Cloud zamu lies close to a flat space through zero of one dimension. Each new row is followed by its nearest point in the flat space through zero of one dimension that fits zamu best, not centred.
In the rows, zero is written as 128.
zamu, 18 rows:
[[129  80 116 150 119]
 [130  81 118 146 120]
 [125 109 125 133 126]
 [128  93 117 152 121]
 [130  78 116 156 120]
 [127  88 117 148 119]
 [127 135 128 131 131]
 [128 121 127 133 129]
 [130 187 144  98 137]
 [126 103 122 139 120]
 [132  95 121 147 122]
 [126 183 145 107 137]
 [129 120 126 130 124]
 [127 227 155  85 145]
 [128 140 133 123 130]
 [128 127 129 129 124]
 [126 103 121 138 128]
 [130  26  97 182 113]]
New rows and their nearest points:
[108 148 139  78 118] | [128 162 137 112 134]
[129  41  65 127 101] | [129  47 106 167 115]
[147  94 129 134 113] | [128  99 120 142 123]
[111 172 143  48 159] | [127 197 147  95 139]
[119 207 146 116 126] | [127 195 146  96 139]
[ 93  75 109 128 146] | [129  87 117 148 121]
[116 110 111 147 142] | [128 106 122 139 124]
[136 101 120 125 100] | [128 104 121 140 124]
[112  74 123 179 127] | [129  68 112 157 118]
[139  79 112 202 140] | [129  63 110 159 117]
[167  62 120 169 118] | [129  61 109 161 117]
[133  67 134 134 126] | [129  81 115 151 120]
[150  84 115 186 102] | [129  68 111 157 118]
[158 195 131 103 126] | [127 187 144  99 138]
[ 97 190 128 114 123] | [127 179 142 103 136]
[129  58 136 145  78] | [129  65 111 158 118]
[109  88 119 147 141] | [128  91 118 146 122]
[150  52  98 173 107] | [129  46 105 168 114]
[170  71 120 151 124] | [129  74 113 154 119]
[112 211 142  85 119] | [127 208 150  90 141]
[136  80 137 171  92] | [129  74 113 154 119]
[ 95 168 142  83 110] | [127 175 141 105 136]
[101 176 182 126 146] | [127 178 142 104 136]
[121 144 132 117 150] | [128 148 133 119 131]
[168  61 102 184 103] | [129  49 106 166 115]
[107 186 146 103 120] | [127 183 143 101 137]
[164  84 119 163 138] | [129  81 115 150 120]
[114  67 123 167  67] | [129  60 109 161 117]
[161 202 129 109 169] | [127 195 147  96 139]
[138  91 121 161 143] | [128  89 117 147 121]
